Input:  146.02   -25.92   119.96  -103.97  -121.24
Output: 119.96
Input:  16.11   11.98   19.62   16.91  -11.37    3.00
Output: 19.62
Input:  0.52   1.09   0.43  -1.72  -0.05
Output: 0.43
Input: -152.3   -71.1  -155.4   -29.6   -38.9   120.0
Output: -155.4
Input: -0.99  -0.72  -1.41   0.98  -0.05   1.17
Output: -1.41
Input:  177.9  -152.8   107.6   -37.3
Output: 107.6
---
[-28  -8  16  32] gives -28
[-18  -8   0  -8 -15 -34] gives -18
[-17 -12   2  31 -28] gives -17
[  6 -11  -1   9  33 -18] gives 6
[-26  20 -12 -13   6   8  17] gives -26
[-29  30  22 -28  -9 -13] gives -29
[ 26  -6 -11  19  13] gives 26
[ 14   3  -5 -29  16] gives 14
[-13  22 -29   8] gives -13
---
[[-8, 14, -25, 22, 44, -24, 10],
 [16, 25, -35, 16, -2, 21, 30],
 [-17, -3, 10, -3, 0, -33, 15]] result: -8, 15

[[263, 364, 457, 651, 423, 825, 713],
 [231, 342, 381, 350, 782, 505, 321],
 [351, 310, 599, 250, 557, 594, 373]] result: 263, 373

[-819, 634, 139, 343, 651, -100] result: -819, -100

[93, 165, 96, 225, 82, 54] result: 93, 54

[79, 70, 30, 82, 58, 18] result: 79, 18

[944, 212, 872, 515, 824, 977] result: 944, 977

[0, 6, 2, 4, 6, 8] result: 0, 8

[39, 37, 69, 47, 12, 78] result: 39, 78

[[-44, 33, 45, -13, 12],
 [29, -9, -4, -8, 13],
 [47, -12, -18, 3, 15]] result: -44, 15

[[6825, 4604, 8520, 1560],
 [1703, 3376, 8219, 8517],
 [3237, 7824, 6374, 3325]] result: 6825, 3325
---
array([[368, 293, 249, 331, 398, 464, 414],
       [155, 174, 314, 921, 567, 319, 384]]) yields 414

array([[454, 348, 730, 153, 451],
       [614, 771, 152, 728, 622],
       [638, 681, 786, 992, 631]]) yields 622

array([[ 388, -680, -346, -128,   17,  558],
       [ 414, -784, -413, -159,    0,  615]]) yields 558

array([[134, 123, 104, 104,  99, 126, 102],
       [213,  73,  45,  85,  99, 126, 102],
       [ 17, 114, 104,  91,  99, 126,  84]]) yields 102

array([[ 48,  17, -38,  45],
       [  0,   0,  -4,   6],
       [-13,   7,  -6,  -4]]) yields 6

array([[-256, -618,  160,  854,  496],
       [-274, -675,  146,  911,  543]]) yields 496

array([[347, 606,  19, 212, 708],
       [482, 900, 317, 769, 606],
       [958, 676,  85,  42, 951]]) yields 606
---
 -54.02  -123.34  -248.96  -126.91   -84.86    -8.03   -75.46   150.51    92.84    -1.94
 -86.74   -13.58   194.96   -70.57  -147.24  -174.87   -57.67  -150.81  -116.11    -0.15
 -25.16     3.96   198.07   122.08    57.48   163.97   147.27    -2.39  -128.63    -2.85
 108.69   112.91  -163.43   -98.33   174.09    39.74     5.16     0.94   170.85   -53.84
 106.73   107.41  -164.19  -103.27   172.96    40.72     3.90     6.63   176.00   -49.60
  76.74    72.02  -189.35  -155.98   135.23    41.78    -5.59    41.55   186.60   -50.32
 144.49   136.67   -74.85   100.68   216.95    84.55    40.86   -43.36    76.07   -32.33
 -71.46   -51.46    49.59    -5.83  -185.00  -239.18  -139.36  -122.55   -99.12    22.75
 -64.54   -93.88   -41.28    24.07  -200.62  -225.65  -168.93   -69.03   -82.54    26.08
 -71.41  -156.72  -223.42   -31.41  -164.64   -81.95  -128.87   113.84    16.73    26.08
 -70.12  -154.22  -232.05   -59.04  -148.95   -58.71  -111.82   130.60    37.30    19.12
 143.57   138.13  -118.59    11.32   213.91    60.84    22.35   -30.18   124.12   -42.42
-> 19.12

-0.01  -0.07   0.04  -0.05  -0.10   0.05   0.09  -0.05  -0.12  -0.01  -0.18  -0.12   0.04   0.01
 0.02  -0.06  -0.07  -0.09  -0.01  -0.01   0.07  -0.06  -0.17  -0.02  -0.17  -0.14   0.04   0.03
-0.01   0.04  -0.29  -0.04   0.11   0.02  -0.19   0.05   0.01   0.02   0.11   0.03   0.21  -0.02
-0.05  -0.07   0.14   0.06  -0.15   0.12  -0.03  -0.02   0.05  -0.01  -0.06   0.00   0.10  -0.03
-0.05   0.03  -0.24  -0.04  -0.07   0.06  -0.10   0.03  -0.05   0.02  -0.02  -0.02   0.23  -0.01
 0.10  -0.03   0.19  -0.03   0.08  -0.12   0.11   0.00  -0.07   0.01   0.01  -0.06  -0.17  -0.03
-> -0.01

  -4.778    44.439   -50.337   -40.458    -4.582   189.788
  21.204    23.403     9.175    25.698    24.297    81.445
 -45.723    40.065   -97.684   -81.335   -41.884   277.659
  11.785    99.037   -22.122   -28.948    -0.714   141.977
  51.615    13.206    62.227    86.188    44.410    -9.068
 133.212    32.389   177.242   166.005   127.744  -218.238
  12.719    65.076    -8.487   -14.808    13.775   115.888
 -31.169    80.963   -95.906  -106.753   -22.928   268.014
  79.390    46.900    82.014    70.105    81.793   -51.468
-> 268.014

-0.18  -0.09   0.14   0.07  -0.04  -0.02   0.13   0.02   0.01  -0.01   0.22   0.02  -0.21   0.21   0.07
-0.31  -0.16   0.02   0.02   0.17  -0.03   0.03   0.02  -0.12  -0.08   0.02   0.03  -0.20   0.10  -0.05
-0.32  -0.14   0.01   0.01   0.18  -0.02   0.02   0.03  -0.13  -0.08   0.00   0.02  -0.20   0.09  -0.09
-0.28  -0.13   0.04   0.06   0.13  -0.06   0.05   0.02  -0.06  -0.05   0.11   0.07  -0.20   0.15  -0.11
-0.32  -0.15   0.01   0.00   0.20  -0.01   0.02   0.03  -0.14  -0.09  -0.02   0.02  -0.20   0.08  -0.08
-0.15  -0.14   0.18   0.03  -0.08   0.00   0.18  -0.02   0.01  -0.01   0.20  -0.04  -0.22   0.18   0.06
-0.25  -0.10   0.07   0.06   0.07  -0.06   0.07   0.03  -0.02  -0.03   0.18   0.07  -0.20   0.19  -0.05
-0.16  -0.11   0.16   0.07  -0.05  -0.01   0.15   0.01   0.01  -0.01   0.22   0.00  -0.22   0.19   0.09
-0.22  -0.07   0.11   0.06   0.03  -0.05   0.09   0.03   0.00  -0.02   0.22   0.06  -0.20   0.21   0.12
-0.26  -0.13   0.06   0.05   0.11  -0.06   0.06   0.02  -0.04  -0.04   0.13   0.05  -0.19   0.16  -0.04
-0.30  -0.15   0.02   0.01   0.16  -0.04   0.04   0.02  -0.11  -0.07   0.04   0.04  -0.19   0.11  -0.11
-0.18  -0.09   0.13   0.07  -0.03  -0.02   0.12   0.02   0.01  -0.01   0.24   0.03  -0.21   0.22   0.14
-> -0.11

 0.030  -0.063  -0.256   0.280  -2.322  -0.884  -0.223   0.041   0.490  -0.474   0.463
 2.210  -0.566  -0.085   0.683  -0.959  -0.795  -2.383  -0.229   0.711  -1.936  -0.990
-0.113  -1.874  -2.016  -1.148   1.573   0.780  -1.584   0.153  -0.272  -0.319   0.627
-0.941  -2.084   1.415  -0.376  -1.345  -0.550  -0.470  -2.491  -1.599  -1.302  -0.546
-0.459  -2.382   1.249  -1.377  -0.642   0.334  -1.902   0.725  -1.314  -0.936  -0.972
 0.622  -0.055  -0.436   0.732  -1.236  -0.601  -0.915  -0.784  -0.568  -1.839  -0.672
-0.236   0.272   1.421   0.290   0.605  -1.977  -1.603   0.151  -1.412  -0.069  -0.370
-> -0.672
---
[-11   1 -12   2 -20  27   5] Out: 1

[[ 12  -8  18  -4 -31   4  13]
 [ 22  12  19  -6  24   2  -9]] Out: -8

[ 8  0 26 15 18 31 19] Out: 0

[-18  -2  28  21] Out: -2

[[  5  -4  -6   3]
 [ 14 -25  -6  -7]] Out: -4

[[ -2   0   1   9  15 -21   5]
 [  0 -14   0   0  -7 -15 -13]
 [ -2  28   6   4  -1   0  -6]] Out: 0

[[ -5 -12 -17  -5   2 -12]
 [  1  15   1   1   5 -25]] Out: -12

[[ 28  31  -7  20 -15  29]
 [ 30  25  23  27 -30  29]] Out: 31

[ 11 -21  -6 -13   5   0  27] Out: -21
---
array([[-29,  23,  16, -24, -24, -15,   0],
       [  0,  -9, -34,  33,  -6,  10,   1],
       [  0, -22, -32,  29,   8,   3,   4]])
33, 29

array([ -6,   4, -23, -28, -28])
4, -6

array([[ -8, -10,  -7,   5,  -3, -24],
       [-11,   4,  23, -34,  20,  -1]])
23, 20

array([[-14, -14,  11, -25,  -9],
       [-15,   4, -15, -12,  12],
       [ -2,  -2,   9, -32,  -1]])
12, 11

array([[-10, -22,  21,  -3],
       [-15, -16,  23,  -4],
       [ 31,  -3,   4,  -9]])
31, 23

array([ 14,   0,  31,   9,  -2, -17, -13])
31, 14
---
(41, 53, 13, 68, 86, 74)
13
((104, 150, 115, 49), (134, 73, 170, 73), (100, 196, 150, 102))
115
(44, 96, 15, 76, 23, 47)
15
(27, 59, 35, 54, 9, 82)
35
(396, 595, 140, 996, 453, 506, 491)
140
((20, 13, 12, -2, 2), (-41, -34, -22, 35, 2), (13, 9, 14, 10, 11))
12
(38, 257, 609, 770, 520)
609
(147, 30, 179, 157, 210)
179
((5, 5, 2, 7, 3, 7), (4, 8, 5, 7, 5, 7))
2
(17, 66, 24, 81, 54)
24
---
[ 0.14  0.01 -0.13 -0.10] out 0.14
[-120.816    1.075  -26.399  -16.932  117.016] out -120.816
[-0.29  0.02 -1.10  1.04 -0.43  0.47  0.86] out -0.29
[ -90.2  124.2  -77.5 -109.8] out -90.2
[  86.57   56.97  155.01  162.03 -119.61  130.74] out 86.57
[-0.01 -0.14  0.14 -0.01  0.02] out -0.01
[  7.428  12.238  16.278 -15.940] out 7.428
[-11.5  10.0   2.1   8.1 -16.8] out -11.5
[ 0.2  0.3 -2.0 -0.5  1.2 -0.6] out 0.2
